Below is a small trained network, with its code and all its weights. Each question gives an input and a target symbol and asks what happens when units are switched off, that is, made to give their printed mean instead of their output.

import numpy as np


def w(rows, s, z=0):
    codes = np.array(rows[::2]) - 128.0
    scale = np.full(codes.shape[1], s)
    scale[-1] = z or s
    return codes * scale


def norm(h):
    return h / np.sqrt((h * h).mean(-1, keepdims=True) + 1e-5)


def f(y):
    return np.maximum(y, 0)


def softmax(a):
    e = np.exp(a - a.max(-1, keepdims=True))
    return e / e.sum(-1, keepdims=True)


def log_softmax(a):
    a = a - a.max(-1, keepdims=True)
    return a - np.log(np.exp(a).sum(-1, keepdims=True))


def net(x, mask):
    ids = ['ΓΨαβδεζθλμξπτ'.index(c) for c in x.split()]
    T = len(ids)
    res = E[ids] + P[:T]
    u = 0
    for l in range(2):
        r = norm(res)
        for j in range(3):
            rows = slice(2 * j, 2 * j + 2)
            q, k, v = (r @ M[l][rows].T for M in (Q, K, V))
            z = softmax(np.where(np.tri(T) > 0, q @ k.T / 2**0.5, -1e9)) @ v
            o = O[l][rows]
            res = res + np.where(mask[u + j], z, o[:, -1]) @ o[:, :-1]
        u += 3
        y = f(norm(res) @ A[l][:, :-1].T + A[l][:, -1])
        res = res + np.where(mask[u : u + 4], y, B[l][:, -1]) @ B[l][:, :-1]
        u += 4
    return log_softmax(norm(res)[-1] @ U[:, :-1].T + U[:, -1])


Q, K, V, O, A, B = {}, {}, {}, {}, {}, {}
E = w([
[141,121,173,55],'Γ',
[105,180,106,122],'Ψ',
[93,143,218,178],'α',
[163,60,199,51],'β',
[157,72,214,3],'δ',
[176,128,218,79],'ε',
[106,18,85,214],'ζ',
[130,181,93,64],'θ',
[171,126,101,112],'λ',
[181,121,205,112],'μ',
[134,109,140,122],'ξ',
[157,151,186,100],'π',
[59,129,114,121],'τ',
],0.0042)
P = w([
[134,50,202,6],'0',
[139,78,187,27],'1',
[148,106,181,42],'2',
[147,114,173,56],'3',
[143,126,161,76],'4',
[137,128,148,89],'5',
[140,134,152,87],'6',
],0.0023)
Q[0] = w([
[135,22,94,212],'L0H0',
[133,189,40,254],'L0H0',
[176,161,40,90],'L0H1',
[73,127,172,26],'L0H1',
[217,130,216,39],'L0H2',
[86,104,49,125],'L0H2',
],0.012)
K[0] = w([
[114,155,40,92],'L0H0',
[251,107,74,132],'L0H0',
[152,157,184,197],'L0H1',
[70,206,78,149],'L0H1',
[161,178,30,103],'L0H2',
[65,95,132,119],'L0H2',
],0.015)
V[0] = w([
[254,118,92,119],'L0H0',
[135,137,249,206],'L0H0',
[16,138,231,174],'L0H1',
[131,88,219,148],'L0H1',
[251,60,95,143],'L0H2',
[191,153,16,75],'L0H2',
],0.0081)
O[0] = w([
[222,111,137,64,96],'L0H0',
[84,95,232,108,178],'L0H0',
[41,154,174,254,123],'L0H1',
[57,60,158,142,255],'L0H1',
[75,12,71,114,174],'L0H2',
[140,108,28,30,191],'L0H2',
],0.006,0.003)
A[0] = w([
[90,115,48,211,232],'L0N0',
[36,160,139,89,58],'L0N1',
[114,116,155,190,252],'L0N2',
[160,255,116,51,119],'L0N3',
],0.01,0.00037)
B[0] = w([
[251,219,133,109,163],'L0N0',
[73,192,97,157,212],'L0N1',
[186,132,70,170,191],'L0N2',
[254,137,237,96,255],'L0N3',
],0.0091,0.004)
Q[1] = w([
[146,74,27,65],'L1H0',
[213,99,131,102],'L1H0',
[237,229,73,122],'L1H1',
[81,204,172,59],'L1H1',
[248,159,9,108],'L1H2',
[141,58,15,16],'L1H2',
],0.012)
K[1] = w([
[226,163,135,46],'L1H0',
[145,92,159,23],'L1H0',
[200,53,60,59],'L1H1',
[107,167,156,50],'L1H1',
[228,72,134,250],'L1H2',
[57,79,137,255],'L1H2',
],0.013)
V[1] = w([
[229,141,183,144],'L1H0',
[110,108,128,137],'L1H0',
[176,254,118,200],'L1H1',
[170,56,237,116],'L1H1',
[116,152,179,200],'L1H2',
[164,206,166,29],'L1H2',
],0.004)
O[1] = w([
[232,197,95,86,117],'L1H0',
[105,131,113,165,144],'L1H0',
[93,5,138,11,13],'L1H1',
[161,191,27,156,254],'L1H1',
[151,136,52,113,147],'L1H2',
[11,44,158,194,147],'L1H2',
],0.0027,0.0034)
A[1] = w([
[119,111,83,159,88],'L1N0',
[133,103,64,3,113],'L1N1',
[120,76,133,75,76],'L1N2',
[67,141,132,104,6],'L1N3',
],0.013,0.0018)
B[1] = w([
[81,115,120,136,156],'L1N0',
[80,167,5,116,254],'L1N1',
[137,84,108,92,194],'L1N2',
[88,175,142,81,184],'L1N3',
],0.014,0.0054)
U = w([
[66,203,177,74,147],'Γ',
[227,159,190,102,198],'Ψ',
[103,137,141,158,71],'α',
[138,20,147,93,223],'β',
[116,85,153,82,2],'δ',
[139,104,194,165,134],'ε',
[182,97,101,175,176],'ζ',
[201,170,99,60,73],'θ',
[104,127,10,100,166],'λ',
[152,86,167,171,153],'μ',
[47,69,97,215,47],'ξ',
[133,137,158,172,81],'π',
[159,234,93,210,53],'τ',
],0.012,0.002)

Each question gives the input, a string of symbols that net reads in full, and the target symbol t.
The units are the heads (2 rows each of Q, K, V and O) and the neurons (one row each of A and B). Each row of codes is followed by its name. A weight is (code - 128) times the scale printed after its matrix; where a second scale follows, it is the last column's (O, A, B and U).
mask holds one flag per unit, layer by layer, with each layer's heads first. A switched-off unit (its flag False) gives its mean, the last column of its rows in O or B, instead of its output. The means were averaged over made-up inputs and are rounded, as every weight is.
A unit's drop is (log p(t) with every unit on - log p(t) with that unit switched off) / (log p(t) with every unit on - log p(t) with every unit switched off).
The circuit of an input: a set's keep is (log p(t) with only the set's units on - log p(t) with every unit switched off) / (log p(t) with every unit on - log p(t) with every unit switched off). Starting from the 12 units with the biggest drops (on a tie, the unit counted first), units are removed one at a time, each time the one whose removal leaves the highest keep (on an exact tie, the one counted first), for as long as the keep stays at least 0.8.
circuit, biggest first: the units of the circuit, biggest drop first
most important unit: the unit with the biggest drop
top k neurons: the k neurons with the biggest drops, biggest first
k most important neurons of layer l: the k neurons of layer l with the biggest drops, biggest first
which heads matter: for each layer, one digit per head in row order, 1 if its drop is at least 0.15 and else 0, layers parted by /
drop when u is switched off: that unit's drop, to one decimal
input ε θ β ε ξ ξ ξ, target θ: circuit, biggest first -> L0N3, L0H1
input Γ Γ Γ ζ, target ζ: most important unit -> L0H2
input Γ Γ Γ ξ, target ξ: circuit, biggest first -> L0N3, L0H2, L1N1, L1N3
input Γ λ Γ α Γ Γ ξ, target Γ: top 3 neurons -> L1N3, L0N1, L1N1
input τ Γ β, target τ: which heads matter -> 110 / 000
input ε β α Γ Γ β, target Γ: which heads matter -> 100 / 000
input ξ Γ β Γ Γ β, target β: top 2 neurons -> L0N1, L1N1
input ξ μ ζ β, target β: which heads matter -> 001 / 000
input Γ Ψ τ ξ ζ, target τ: top 3 neurons -> L0N0, L0N3, L1N2
input τ δ δ ξ, target τ: top 2 neurons -> L0N0, L0N3
input π β π β Γ ξ Ψ, target Ψ: which heads matter -> 010 / 000
input ζ ξ Γ τ δ, target τ: which heads matter -> 100 / 000
input α Γ Γ μ, target Γ: 2 most important neurons of layer 0 -> L0N3, L0N1
input Γ ζ ε τ π, target τ: most important unit -> L0N0
input ζ λ Γ Γ θ ξ, target θ: which heads matter -> 000 / 000
input τ Γ δ μ, target τ: top 2 neurons -> L0N0, L0N3
input Ψ ξ ξ, target Ψ: drop when L0H2 is switched off -> 0.4
input Γ ξ Ψ, target Ψ: drop when L0N3 is switched off -> 0.3
input Ψ ξ β Γ β, target Ψ: drop when L0H2 is switched off -> 1.6
input ξ τ π μ, target τ: most important unit -> L0H0
input Γ Γ τ ξ ζ ξ, target τ: which heads matter -> 000 / 000
